Here is a tiny trained network, its code and every weight. The questions are about switching its units off for an input and a target symbol, where a switched-off unit gives its printed mean instead of its output.

import numpy as np


def w(rows, s, z=0):
    codes = np.array(rows[::2]) - 128.0
    scale = np.full(codes.shape[1], s)
    scale[-1] = z or s
    return codes * scale


def softmax(a):
    e = np.exp(a - a.max(-1, keepdims=True))
    return e / e.sum(-1, keepdims=True)


def log_softmax(a):
    a = a - a.max(-1, keepdims=True)
    return a - np.log(np.exp(a).sum(-1, keepdims=True))


def net(x, mask):
    ids = ['αβγδεζηθλμξτψω'.index(c) for c in x.split()]
    T = len(ids)
    res = E[ids] + P[:T]
    u = 0
    for l in range(2):
        r = res
        for j in range(3):
            rows = slice(4 * j, 4 * j + 4)
            q, k, v = (r @ M[l][rows].T for M in (Q, K, V))
            z = softmax(np.where(np.tri(T) > 0, q @ k.T / 4**0.5, -1e9)) @ v
            o = O[l][rows]
            res = res + np.where(mask[u + j], z, o[:, -1]) @ o[:, :-1]
        u += 3
    return log_softmax(res[-1] @ U[:, :-1].T + U[:, -1])


Q, K, V, O = {}, {}, {}, {}
E = w([
[91,127,122,149],'α',
[130,136,162,124],'β',
[41,166,101,111],'γ',
[111,92,146,123],'δ',
[60,143,161,83],'ε',
[148,126,92,154],'ζ',
[111,93,94,149],'η',
[199,58,138,209],'θ',
[72,175,126,126],'λ',
[111,151,159,97],'μ',
[103,206,117,176],'ξ',
[142,128,192,172],'τ',
[105,102,51,237],'ψ',
[220,163,52,246],'ω',
],0.011)
P = w([
[126,125,125,90],'0',
[136,209,158,167],'1',
[98,62,147,125],'2',
[163,159,78,40],'3',
[134,251,212,212],'4',
[73,43,149,153],'5',
[218,178,52,55],'6',
],0.015)
Q[0] = w([
[174,228,129,144],'L0H0',
[46,33,132,101],'L0H0',
[172,200,85,159],'L0H0',
[98,128,166,152],'L0H0',
[144,69,149,122],'L0H1',
[208,174,80,205],'L0H1',
[163,72,58,63],'L0H1',
[143,164,220,197],'L0H1',
[144,97,57,104],'L0H2',
[87,67,109,252],'L0H2',
[90,150,97,138],'L0H2',
[165,35,20,107],'L0H2',
],0.011)
K[0] = w([
[214,138,94,35],'L0H0',
[111,78,165,249],'L0H0',
[182,163,74,62],'L0H0',
[138,94,189,118],'L0H0',
[134,122,159,155],'L0H1',
[135,95,52,77],'L0H1',
[101,115,100,183],'L0H1',
[153,144,162,31],'L0H1',
[110,82,101,114],'L0H2',
[88,118,185,167],'L0H2',
[99,114,191,39],'L0H2',
[82,78,85,134],'L0H2',
],0.013)
V[0] = w([
[33,160,45,214],'L0H0',
[92,120,174,216],'L0H0',
[144,80,76,150],'L0H0',
[52,141,43,149],'L0H0',
[111,83,97,136],'L0H1',
[56,106,35,219],'L0H1',
[131,144,95,180],'L0H1',
[184,118,2,112],'L0H1',
[171,148,217,146],'L0H2',
[63,163,106,184],'L0H2',
[129,139,229,135],'L0H2',
[149,176,127,143],'L0H2',
],0.0088)
O[0] = w([
[32,152,3,194,163],'L0H0',
[25,27,112,224,4],'L0H0',
[95,153,101,139,135],'L0H0',
[78,167,6,99,199],'L0H0',
[89,101,86,113,89],'L0H1',
[122,141,13,125,179],'L0H1',
[164,142,30,149,179],'L0H1',
[129,138,65,44,135],'L0H1',
[97,151,15,226,188],'L0H2',
[218,180,151,174,246],'L0H2',
[133,124,3,211,186],'L0H2',
[113,115,172,163,204],'L0H2',
],0.0055,0.0025)
Q[1] = w([
[186,84,58,110],'L1H0',
[133,158,143,200],'L1H0',
[53,164,254,140],'L1H0',
[184,177,65,80],'L1H0',
[191,146,102,102],'L1H1',
[134,137,114,114],'L1H1',
[59,157,189,169],'L1H1',
[38,178,140,126],'L1H1',
[157,222,172,188],'L1H2',
[142,198,130,148],'L1H2',
[121,195,119,132],'L1H2',
[86,170,171,63],'L1H2',
],0.0097)
K[1] = w([
[89,104,171,238],'L1H0',
[134,204,146,38],'L1H0',
[208,122,79,56],'L1H0',
[54,94,134,118],'L1H0',
[196,193,99,59],'L1H1',
[161,136,94,128],'L1H1',
[21,94,183,82],'L1H1',
[107,64,128,99],'L1H1',
[175,170,115,1],'L1H2',
[167,188,167,58],'L1H2',
[145,177,91,73],'L1H2',
[65,162,173,100],'L1H2',
],0.0078)
V[1] = w([
[193,192,106,78],'L1H0',
[84,101,145,57],'L1H0',
[104,93,58,146],'L1H0',
[92,210,148,121],'L1H0',
[63,75,116,121],'L1H1',
[94,184,212,97],'L1H1',
[146,98,116,76],'L1H1',
[150,196,121,138],'L1H1',
[223,82,144,171],'L1H2',
[57,95,184,69],'L1H2',
[131,250,140,127],'L1H2',
[165,54,102,133],'L1H2',
],0.012)
O[1] = w([
[94,105,102,35,120],'L1H0',
[216,95,98,108,75],'L1H0',
[121,180,74,180,228],'L1H0',
[103,30,102,128,181],'L1H0',
[187,142,158,217,58],'L1H1',
[81,98,115,154,67],'L1H1',
[176,85,109,118,130],'L1H1',
[78,113,137,66,231],'L1H1',
[85,194,154,52,32],'L1H2',
[208,138,72,122,20],'L1H2',
[97,22,131,137,253],'L1H2',
[105,255,128,122,92],'L1H2',
],0.0093,0.0034)
U = w([
[178,140,84,121,132],'α',
[155,126,171,80,187],'β',
[149,94,35,140,2],'γ',
[239,187,161,127,142],'δ',
[254,108,160,178,99],'ε',
[92,161,38,35,112],'ζ',
[185,184,7,118,103],'η',
[139,184,218,126,202],'θ',
[144,111,76,101,120],'λ',
[179,90,155,97,154],'μ',
[92,87,117,140,132],'ξ',
[153,130,240,149,159],'τ',
[137,143,91,201,90],'ψ',
[51,124,123,105,166],'ω',
],0.0084,0.0072)

Each question gives the input, a string of symbols that net reads in full, and the target symbol t.
The units are the heads (4 rows each of Q, K, V and O). Each row of codes is followed by its name. A weight is (code - 128) times the scale printed after its matrix; where a second scale follows, it is the last column's (O and U).
mask holds one flag per head, layer by layer. A switched-off head (its flag False) gives its mean, the last column of its rows in O, instead of its output. The means were averaged over made-up inputs and are rounded, as every weight is.
A unit's drop is (log p(t) with every unit on - log p(t) with that unit switched off) / (log p(t) with every unit on - log p(t) with every unit switched off).
The circuit of an input: a set's keep is (log p(t) with only the set's units on - log p(t) with every unit switched off) / (log p(t) with every unit on - log p(t) with every unit switched off). Starting from all 6 units, units are removed one at a time, each time the one whose removal leaves the highest keep (on an exact tie, the one counted first), for as long as the keep stays at least 0.8.
circuit, biggest first: the units of the circuit, biggest drop first
unit that matters most: the unit with the biggest drop
heads that matter: for each layer, one digit per head in row order, 1 if its drop is at least 0.15 and else 0, layers parted by /
input ξ ε ω ε θ, target ε: heads that matter : 111 / 001
input γ ε α α ω τ ω, target ζ: heads that matter : 010 / 011
input ω η ψ, target ψ: heads that matter : 100 / 100
input ψ ω ω ε ε, target ε: circuit, biggest first : L0H2, L1H2, L0H0
input ξ γ θ, target θ: circuit, biggest first : L1H2, L0H0
input ε θ ε ψ δ β, target ψ: unit that matters most : L1H1
input ε ζ δ ε ω, target ε: heads that matter : 011 / 001
input ψ β γ, target ψ: heads that matter : 100 / 110
input ε ψ λ δ, target η: heads that matter : 110 / 100
input ε θ ε θ, target δ: heads that matter : 100 / 101
input ε ε μ γ ε, target γ: circuit, biggest first : L0H2, L1H2, L1H0
input ε λ ε ψ ω λ η, target ζ: heads that matter : 001 / 010
input δ θ ζ μ ψ δ, target ψ: heads that matter : 100 / 011
input λ δ ε ξ ω ε θ, target ζ: heads that matter : 001 / 010
input γ ψ α ψ, target η: circuit, biggest first : L0H0, L1H0
input ξ ω θ ψ θ, target ψ: heads that matter : 101 / 001
input λ η ε ζ ε, target ζ: unit that matters most : L1H0
input ε δ θ ω β, target ω: circuit, biggest first : L1H0, L1H2
input λ ε ζ ζ ξ, target ζ: circuit, biggest first : L1H0, L0H0
input ω γ γ ξ μ, target ξ: circuit, biggest first : L1H2, L1H0
input λ θ λ δ ψ, target δ: circuit, biggest first : L0H0, L0H2, L1H2
input λ δ ε γ λ, target γ: circuit, biggest first : L1H2, L0H2, L1H0
input ε η δ γ ψ, target γ: heads that matter : 101 / 101
input ξ ε ψ η, target η: circuit, biggest first : L0H0, L0H1, L1H0
input ψ η η ω λ, target ω: circuit, biggest first : L1H0
input δ δ β ε τ ψ ε, target η: heads that matter : 110 / 110
input ε μ β ω ψ, target ω: unit that matters most : L1H0
input ε μ λ α η θ, target θ: heads that matter : 100 / 011
input ε μ ξ ψ ε ε, target ψ: heads that matter : 100 / 010
